Below are the code and all the weights of a small trained network. Each question names an input and a target symbol and asks about switching units off, where a switched-off unit gives its printed mean instead of its output.

import numpy as np


def w(rows, s, z=0):
    codes = np.array(rows[::2]) - 128.0
    scale = np.full(codes.shape[1], s)
    scale[-1] = z or s
    return codes * scale


def f(y):
    return np.maximum(y, 0)


def softmax(a):
    e = np.exp(a - a.max(-1, keepdims=True))
    return e / e.sum(-1, keepdims=True)


def log_softmax(a):
    a = a - a.max(-1, keepdims=True)
    return a - np.log(np.exp(a).sum(-1, keepdims=True))


def net(x, mask):
    ids = ['ΓΞΣβεζηθμτ'.index(c) for c in x.split()]
    T = len(ids)
    res = E[ids] + P[:T]
    r = res
    for j in range(2):
        rows = slice(4 * j, 4 * j + 4)
        q, k, v = (r @ M[0][rows].T for M in (Q, K, V))
        z = softmax(np.where(np.tri(T) > 0, q @ k.T / 4**0.5, -1e9)) @ v
        o = O[0][rows]
        res = res + np.where(mask[j], z, o[:, -1]) @ o[:, :-1]
    y = f(res @ A[0][:, :-1].T + A[0][:, -1])
    res = res + np.where(mask[2:26], y, B[0][:, -1]) @ B[0][:, :-1]
    return log_softmax(res[-1] @ U[:, :-1].T + U[:, -1])


Q, K, V, O, A, B = {}, {}, {}, {}, {}, {}
E = w([
[133,58,47,206,59,63,172,194],'Γ',
[61,177,187,84,96,72,169,185],'Ξ',
[24,68,90,112,176,167,190,58],'Σ',
[172,193,238,94,85,48,132,155],'β',
[89,173,163,52,155,65,128,104],'ε',
[74,79,138,28,55,102,188,138],'ζ',
[105,169,169,157,142,166,253,139],'η',
[130,200,163,199,181,141,132,65],'θ',
[167,90,159,88,92,128,169,67],'μ',
[79,197,173,158,185,69,46,111],'τ',
],0.011)
P = w([
[203,157,53,195,136,124,155,126],'0',
[59,115,195,186,67,85,112,2],'1',
[63,148,191,191,86,78,121,18],'2',
[58,118,190,177,98,76,138,19],'3',
[71,118,197,159,105,85,154,48],'4',
[80,93,171,142,117,76,163,43],'5',
],0.0058)
Q[0] = w([
[197,108,51,67,160,221,92,209],'H1',
[132,132,74,116,129,193,63,180],'H1',
[65,115,207,161,68,63,190,65],'H1',
[86,157,144,134,121,138,145,97],'H1',
[156,126,100,129,165,215,144,164],'H2',
[67,135,198,140,121,103,197,46],'H2',
[187,104,62,81,153,184,93,160],'H2',
[59,79,145,129,61,10,152,50],'H2',
],0.011)
K[0] = w([
[77,162,226,96,133,152,131,43],'H1',
[79,110,192,82,99,144,131,81],'H1',
[172,98,61,159,137,78,127,191],'H1',
[161,135,107,123,151,125,113,158],'H1',
[105,144,170,121,146,177,152,121],'H2',
[174,171,4,146,157,131,132,225],'H2',
[67,131,214,123,113,122,91,89],'H2',
[180,87,49,179,113,73,127,174],'H2',
],0.012)
V[0] = w([
[122,114,133,118,54,9,134,254],'H1',
[225,156,211,188,108,174,172,112],'H1',
[159,65,101,237,123,170,105,75],'H1',
[39,80,57,95,93,228,236,134],'H1',
[51,221,161,163,193,100,127,188],'H2',
[129,117,72,150,142,119,79,119],'H2',
[176,140,98,69,211,92,145,23],'H2',
[79,171,152,225,150,165,112,178],'H2',
],0.0089)
O[0] = w([
[203,124,147,159,115,181,92,75,227],'H1',
[53,195,64,120,120,173,69,188,253],'H1',
[4,111,184,176,98,143,137,183,169],'H1',
[90,167,192,76,158,165,175,95,138],'H1',
[166,79,135,117,189,117,73,159,193],'H2',
[108,81,167,209,122,91,150,120,98],'H2',
[88,121,73,120,151,79,150,103,176],'H2',
[130,108,170,142,165,130,91,196,162],'H2',
],0.013,0.0028)
A[0] = w([
[190,192,135,164,206,148,28,106,147],'N1',
[120,166,117,155,140,99,133,112,113],'N2',
[81,136,153,63,149,178,93,131,83],'N3',
[122,150,132,178,144,151,175,211,102],'N4',
[187,43,94,151,193,111,118,185,3],'N5',
[60,121,254,89,74,178,114,156,90],'N6',
[190,87,205,114,112,192,75,141,111],'N7',
[181,129,115,73,178,62,120,127,94],'N8',
[172,118,106,133,117,88,175,113,117],'N9',
[226,175,110,109,142,129,199,81,138],'N10',
[122,177,44,141,81,167,100,116,82],'N11',
[129,208,132,86,188,161,210,50,65],'N12',
[97,96,125,122,38,119,129,119,134],'N13',
[199,98,136,72,157,154,102,136,94],'N14',
[112,97,148,185,238,136,181,114,114],'N15',
[83,120,107,51,192,228,126,117,150],'N16',
[158,155,112,133,122,149,188,129,192],'N17',
[65,93,187,133,183,73,127,106,94],'N18',
[113,80,82,125,52,141,194,142,156],'N19',
[130,156,132,85,81,83,125,164,106],'N20',
[92,103,114,189,100,124,134,79,86],'N21',
[144,19,109,159,132,113,138,95,136],'N22',
[199,109,131,109,151,196,79,146,98],'N23',
[165,142,189,74,140,177,143,65,72],'N24',
],0.0071,0.005)
B[0] = w([
[125,72,116,55,77,162,203,156,198],'N1',
[123,130,127,99,117,123,138,109,148],'N2',
[228,192,126,135,142,148,126,148,176],'N3',
[109,81,133,76,159,126,72,99,163],'N4',
[188,168,255,135,39,89,132,162,165],'N5',
[192,124,58,139,197,130,138,93,250],'N6',
[87,132,80,145,187,142,176,105,185],'N7',
[54,168,128,182,190,144,175,69,171],'N8',
[68,140,133,135,187,89,79,95,156],'N9',
[49,94,178,109,132,106,56,91,190],'N10',
[176,126,49,102,62,89,163,155,158],'N11',
[141,80,159,97,40,115,102,166,200],'N12',
[154,159,136,183,150,164,121,124,174],'N13',
[71,81,120,151,156,215,160,145,157],'N14',
[167,125,134,53,122,61,145,137,161],'N15',
[205,208,184,130,120,88,92,180,190],'N16',
[102,115,129,108,148,92,65,92,165],'N17',
[215,93,103,151,69,170,191,196,185],'N18',
[105,192,175,156,137,133,91,100,171],'N19',
[110,102,111,142,160,168,134,108,150],'N20',
[140,159,146,130,136,121,147,167,168],'N21',
[185,240,158,121,150,53,112,163,177],'N22',
[107,92,103,128,149,169,214,96,157],'N23',
[100,38,113,171,116,176,117,206,179],'N24',
],0.0053,0.011)
U = w([
[168,163,199,242,128,168,138,129,228],'Γ',
[149,53,153,114,204,198,157,144,180],'Ξ',
[165,115,191,96,119,95,254,183,33],'Σ',
[205,115,69,115,58,144,119,165,168],'β',
[155,154,131,132,219,40,119,57,197],'ε',
[109,95,229,61,50,137,49,137,114],'ζ',
[185,215,193,63,177,170,73,191,186],'η',
[46,66,137,139,142,119,91,213,142],'θ',
[75,221,128,137,53,120,157,130,6],'μ',
[224,103,202,149,93,48,91,201,32],'τ',
],0.0041,0.0015)

Each question gives the input, a string of symbols that net reads in full, and the target symbol t.
The units are the heads (4 rows each of Q, K, V and O) and the neurons (one row each of A and B). Each row of codes is followed by its name. A weight is (code - 128) times the scale printed after its matrix; where a second scale follows, it is the last column's (O, A, B and U).
mask holds one flag per unit, heads first, then neurons. A switched-off unit (its flag False) gives its mean, the last column of its rows in O or B, instead of its output. The means were averaged over made-up inputs and are rounded, as every weight is.
A unit's drop is (log p(t) with every unit on - log p(t) with that unit switched off) / (log p(t) with every unit on - log p(t) with every unit switched off).
The circuit of an input: a set's keep is (log p(t) with only the set's units on - log p(t) with every unit switched off) / (log p(t) with every unit on - log p(t) with every unit switched off). Starting from the 12 units with the biggest drops (on a tie, the unit counted first), units are removed one at a time, each time the one whose removal leaves the highest keep (on an exact tie, the one counted first), for as long as the keep stays at least 0.8.
circuit, biggest first: the units of the circuit, biggest drop first
most important unit: the unit with the biggest drop
k most important neurons: the k neurons with the biggest drops, biggest first
heads that matter: for each layer, one digit per head in row order, 1 if its drop is at least 0.15 and else 0, layers parted by /
drop of u: that unit's drop, to one decimal
input Ξ η τ ε, target Ξ: heads that matter	11
input Ξ Σ Σ, target Ξ: heads that matter	11
input β ε τ, target β: circuit, biggest first	H1, N1
input μ τ η ζ η ε, target μ: most important unit	H2
input β η μ η, target β: circuit, biggest first	H1, N11
input β β Ξ Ξ ζ, target β: heads that matter	10
input μ Σ η Ξ τ, target μ: circuit, biggest first	H2, H1
input η ζ τ Ξ, target η: circuit, biggest first	H1, H2, N3
input ε μ θ, target ε: circuit, biggest first	H1, H2
input Σ η τ β θ, target Σ: circuit, biggest first	H1, N18
input β ζ μ, target β: heads that matter	10
input η ε τ β μ, target η: circuit, biggest first	H1, H2, N16
input Σ Γ Σ β τ, target Γ: circuit, biggest first	H1, H2
input ζ ε Ξ, target ζ: 2 most important neurons	N12, N10
input τ θ ζ, target τ: circuit, biggest first	H1, H2, N5
input β μ Σ, target β: circuit, biggest first	H1, N11
input η ε ζ Σ, target η: circuit, biggest first	H1, H2, N16
input β ζ θ, target β: circuit, biggest first	H1, N1
input ζ β ε, target ζ: 2 most important neurons	N12, N10
input η τ ε η μ β, target η: circuit, biggest first	H1, H2, N3
input θ μ Ξ Γ ζ Σ, target Γ: most important neuron	N1
input ζ η τ, target ζ: 2 most important neurons	N12, N10
input μ ε Σ Ξ Σ η, target μ: drop of H2	0.8
input ζ η θ θ η, target ζ: drop of N12	0.3
input μ ζ η μ θ, target μ: drop of H1	0.2
